Below is a small trained network, with its code and all its weights. Each question gives an input and a target symbol and asks what happens when units are switched off, that is, made to give their printed mean instead of their output.

import numpy as np


def w(rows, s, z=0):
    codes = np.array(rows[::2]) - 128.0
    scale = np.full(codes.shape[1], s)
    scale[-1] = z or s
    return codes * scale


def norm(h):
    return h / np.sqrt((h * h).mean(-1, keepdims=True) + 1e-5)


def f(y):
    return np.maximum(y, 0)


def softmax(a):
    e = np.exp(a - a.max(-1, keepdims=True))
    return e / e.sum(-1, keepdims=True)


def log_softmax(a):
    a = a - a.max(-1, keepdims=True)
    return a - np.log(np.exp(a).sum(-1, keepdims=True))


def net(x, mask):
    ids = ['γεζηθλμσω'.index(c) for c in x.split()]
    T = len(ids)
    res = E[ids] + P[:T]
    u = 0
    for l in range(3):
        r = norm(res)
        for j in range(3):
            rows = slice(3 * j, 3 * j + 3)
            q, k, v = (r @ M[l][rows].T for M in (Q, K, V))
            z = softmax(np.where(np.tri(T) > 0, q @ k.T / 3**0.5, -1e9)) @ v
            o = O[l][rows]
            res = res + np.where(mask[u + j], z, o[:, -1]) @ o[:, :-1]
        u += 3
        y = f(norm(res) @ A[l][:, :-1].T + A[l][:, -1])
        res = res + np.where(mask[u : u + 4], y, B[l][:, -1]) @ B[l][:, :-1]
        u += 4
    return log_softmax(norm(res)[-1] @ U[:, :-1].T + U[:, -1])


Q, K, V, O, A, B = {}, {}, {}, {}, {}, {}
E = w([
[33,222,72,58],'γ',
[156,138,95,82],'ε',
[194,172,149,75],'ζ',
[52,97,121,94],'η',
[125,68,104,95],'θ',
[152,145,99,97],'λ',
[209,153,156,36],'μ',
[146,251,134,98],'σ',
[71,157,84,14],'ω',
],0.021)
P = w([
[67,113,112,254],'0',
[92,196,186,147],'1',
[41,164,164,148],'2',
[164,89,4,208],'3',
[38,162,165,203],'4',
[56,168,164,96],'5',
[184,155,10,39],'6',
[24,151,160,224],'7',
[167,204,159,5],'8',
],0.0081)
Q[0] = w([
[118,182,120,134],'L0H1',
[131,161,91,174],'L0H1',
[137,138,53,153],'L0H1',
[127,98,240,245],'L0H2',
[80,82,67,238],'L0H2',
[174,48,174,139],'L0H2',
[133,71,89,174],'L0H3',
[49,138,185,126],'L0H3',
[89,185,13,89],'L0H3',
],0.011)
K[0] = w([
[149,159,126,73],'L0H1',
[120,155,11,171],'L0H1',
[170,72,99,149],'L0H1',
[131,166,200,119],'L0H2',
[137,143,138,137],'L0H2',
[207,89,155,41],'L0H2',
[120,155,152,87],'L0H3',
[101,88,168,139],'L0H3',
[224,197,132,154],'L0H3',
],0.012)
V[0] = w([
[126,192,123,98],'L0H1',
[110,39,171,99],'L0H1',
[138,254,109,59],'L0H1',
[123,141,165,116],'L0H2',
[87,92,103,145],'L0H2',
[85,75,113,170],'L0H2',
[85,78,137,135],'L0H3',
[167,147,144,129],'L0H3',
[98,150,152,104],'L0H3',
],0.0093)
O[0] = w([
[212,104,254,94,187],'L0H1',
[181,139,99,105,94],'L0H1',
[153,161,96,81,254],'L0H1',
[48,126,139,146,118],'L0H2',
[87,177,154,150,151],'L0H2',
[99,101,66,148,133],'L0H2',
[106,113,195,68,76],'L0H3',
[17,102,88,164,150],'L0H3',
[143,169,91,55,147],'L0H3',
],0.0068,0.0087)
A[0] = w([
[81,67,34,110,123],'L0N1',
[128,46,2,90,186],'L0N2',
[98,108,160,193,2],'L0N3',
[70,180,113,95,188],'L0N4',
],0.0085,0.0016)
B[0] = w([
[197,208,146,85,225],'L0N1',
[222,130,228,117,254],'L0N2',
[127,114,111,255,132],'L0N3',
[176,150,55,151,252],'L0N4',
],0.0082,0.0047)
Q[1] = w([
[177,31,28,74],'L1H1',
[79,117,174,219],'L1H1',
[243,185,62,246],'L1H1',
[192,86,148,167],'L1H2',
[169,181,168,147],'L1H2',
[38,166,72,124],'L1H2',
[38,114,204,48],'L1H3',
[152,215,216,112],'L1H3',
[231,140,2,17],'L1H3',
],0.0087)
K[1] = w([
[155,27,201,187],'L1H1',
[68,144,18,98],'L1H1',
[41,143,167,229],'L1H1',
[139,93,125,112],'L1H2',
[104,64,65,129],'L1H2',
[123,201,93,225],'L1H2',
[195,183,219,77],'L1H3',
[245,71,166,203],'L1H3',
[179,106,27,110],'L1H3',
],0.011)
V[1] = w([
[78,157,112,129],'L1H1',
[121,152,111,164],'L1H1',
[162,90,104,85],'L1H1',
[168,145,147,120],'L1H2',
[107,170,70,161],'L1H2',
[121,125,91,76],'L1H2',
[254,198,159,221],'L1H3',
[115,67,30,139],'L1H3',
[152,64,154,115],'L1H3',
],0.01)
O[1] = w([
[84,139,162,190,102],'L1H1',
[92,125,105,159,116],'L1H1',
[136,100,156,2,146],'L1H1',
[119,177,129,189,169],'L1H2',
[116,44,77,156,123],'L1H2',
[121,250,169,141,150],'L1H2',
[112,99,100,114,249],'L1H3',
[214,163,157,70,72],'L1H3',
[111,151,77,158,121],'L1H3',
],0.0073,0.012)
A[1] = w([
[220,102,192,156,253],'L1N1',
[147,41,145,254,52],'L1N2',
[163,160,179,113,172],'L1N3',
[46,138,122,129,220],'L1N4',
],0.01,0.0028)
B[1] = w([
[4,165,91,84,230],'L1N1',
[180,121,159,188,141],'L1N2',
[76,215,99,97,253],'L1N3',
[110,59,92,156,182],'L1N4',
],0.012,0.0053)
Q[2] = w([
[50,197,206,152],'L2H1',
[227,151,12,134],'L2H1',
[67,106,190,112],'L2H1',
[93,197,115,112],'L2H2',
[79,188,21,187],'L2H2',
[7,138,165,48],'L2H2',
[119,178,157,104],'L2H3',
[122,52,133,118],'L2H3',
[99,186,193,79],'L2H3',
],0.012)
K[2] = w([
[150,127,249,135],'L2H1',
[229,145,74,163],'L2H1',
[61,112,156,5],'L2H1',
[122,120,28,100],'L2H2',
[143,162,77,160],'L2H2',
[147,194,135,13],'L2H2',
[110,198,100,66],'L2H3',
[149,33,117,81],'L2H3',
[121,204,235,91],'L2H3',
],0.012)
V[2] = w([
[91,116,133,151],'L2H1',
[83,160,29,115],'L2H1',
[112,69,212,42],'L2H1',
[108,152,141,254],'L2H2',
[164,39,111,83],'L2H2',
[111,59,182,143],'L2H2',
[98,211,162,109],'L2H3',
[154,169,232,162],'L2H3',
[75,85,144,121],'L2H3',
],0.0096)
O[2] = w([
[71,97,121,126,110],'L2H1',
[186,82,210,49,240],'L2H1',
[1,81,151,58,57],'L2H1',
[80,158,165,55,41],'L2H2',
[117,179,24,106,71],'L2H2',
[113,166,117,80,1],'L2H2',
[90,93,99,157,238],'L2H3',
[55,253,124,58,89],'L2H3',
[106,44,200,73,96],'L2H3',
],0.0066,0.0091)
A[2] = w([
[43,49,183,80,209],'L2N1',
[156,25,15,219,3],'L2N2',
[183,180,91,190,244],'L2N3',
[255,134,111,145,140],'L2N4',
],0.009,0.0033)
B[2] = w([
[182,2,191,188,167],'L2N1',
[106,149,3,77,174],'L2N2',
[89,126,169,152,254],'L2N3',
[149,116,206,93,251],'L2N4',
],0.01,0.0069)
U = w([
[104,137,16,175,241],'γ',
[171,130,182,164,94],'ε',
[51,209,127,101,194],'ζ',
[141,24,118,138,253],'η',
[65,54,221,53,82],'θ',
[224,100,160,175,94],'λ',
[83,142,139,42,4],'μ',
[107,179,113,229,254],'σ',
[177,97,6,84,77],'ω',
],0.014,0.0046)

Each question gives the input, a string of symbols that net reads in full, and the target symbol t.
The units are the heads (3 rows each of Q, K, V and O) and the neurons (one row each of A and B). Each row of codes is followed by its name. A weight is (code - 128) times the scale printed after its matrix; where a second scale follows, it is the last column's (O, A, B and U).
mask holds one flag per unit, layer by layer, with each layer's heads first. A switched-off unit (its flag False) gives its mean, the last column of its rows in O or B, instead of its output. The means were averaged over made-up inputs and are rounded, as every weight is.
A unit's drop is (log p(t) with every unit on - log p(t) with that unit switched off) / (log p(t) with every unit on - log p(t) with every unit switched off).
The circuit of an input: a set's keep is (log p(t) with only the set's units on - log p(t) with every unit switched off) / (log p(t) with every unit on - log p(t) with every unit switched off). Starting from the 12 units with the biggest drops (on a tie, the unit counted first), units are removed one at a time, each time the one whose removal leaves the highest keep (on an exact tie, the one counted first), for as long as the keep stays at least 0.8.
circuit, biggest first: the units of the circuit, biggest drop first
most important unit: the unit with the biggest drop
k most important neurons: the k neurons with the biggest drops, biggest first
top k neurons in layer l: the k neurons of layer l with the biggest drops, biggest first
which heads matter: for each layer, one digit per head in row order, 1 if its drop is at least 0.15 and else 0, layers parted by /
input θ ω θ ζ, target ω: 3 most important neurons -> (L0N1 L2N2 L0N2)
input ζ θ ε η, target λ: most important unit -> L0H3
input ζ μ ω γ, target λ: which heads matter -> 010 / 001 / 100
input ζ ζ μ ε, target λ: circuit, biggest first -> (L2H1 L2N4)
input θ ζ θ θ, target ω: circuit, biggest first -> (L2N2 L1H3)
input η ζ ω θ, target σ: top 2 neurons in layer 1 -> (L1N2 L1N1)
input ζ θ η σ, target λ: 3 most important neurons -> (L2N4 L1N3 L0N1)
input η ω θ μ, target σ: which heads matter -> 100 / 111 / 100
input ζ η η γ, target λ: which heads matter -> 010 / 001 / 100
input ζ ζ ζ η γ η η ζ, target ζ: which heads matter -> 001 / 000 / 000
input ζ ζ ε η ω λ, target λ: 2 most important neurons -> (L0N2 L1N1)
input η ζ μ λ, target σ: which heads matter -> 100 / 100 / 000
input η ζ ε γ, target σ: which heads matter -> 101 / 101 / 110
input θ ζ γ θ, target ω: most important unit -> L0H1
input μ θ ζ θ μ θ, target μ: which heads matter -> 000 / 000 / 000
input ω μ ζ ζ μ, target ζ: top 2 neurons in layer 1 -> (L1N3 L1N4)
input λ θ ε ζ, target γ: which heads matter -> 101 / 001 / 100
input η ζ ζ ε, target σ: 2 most important neurons -> (L0N2 L1N1)
input θ λ ζ η, target ω: circuit, biggest first -> (L2N2 L0N2)
input ω ε θ η, target ζ: circuit, biggest first -> (L0N2 L1H2 L1N1 L1N3)
input ω ω λ λ, target ζ: 3 most important neurons -> (L1N1 L0N2 L0N4)
input γ ζ μ θ ζ θ γ, target ω: circuit, biggest first -> (L1N1 L1N3)
input θ θ θ ζ, target ω: circuit, biggest first -> (L2N2 L0H1)
input μ η ω, target ω: which heads matter -> 100 / 000 / 010
input ζ ω σ θ, target λ: 3 most important neurons -> (L0N1 L0N2 L1N4)
input λ θ ζ ζ ζ ζ ε η σ, target σ: 3 most important neurons -> (L1N2 L1N1 L0N2)
input λ μ γ θ, target γ: top 2 neurons in layer 1 -> (L1N1 L1N2)
input ζ θ θ μ λ σ, target σ: most important unit -> L1H1
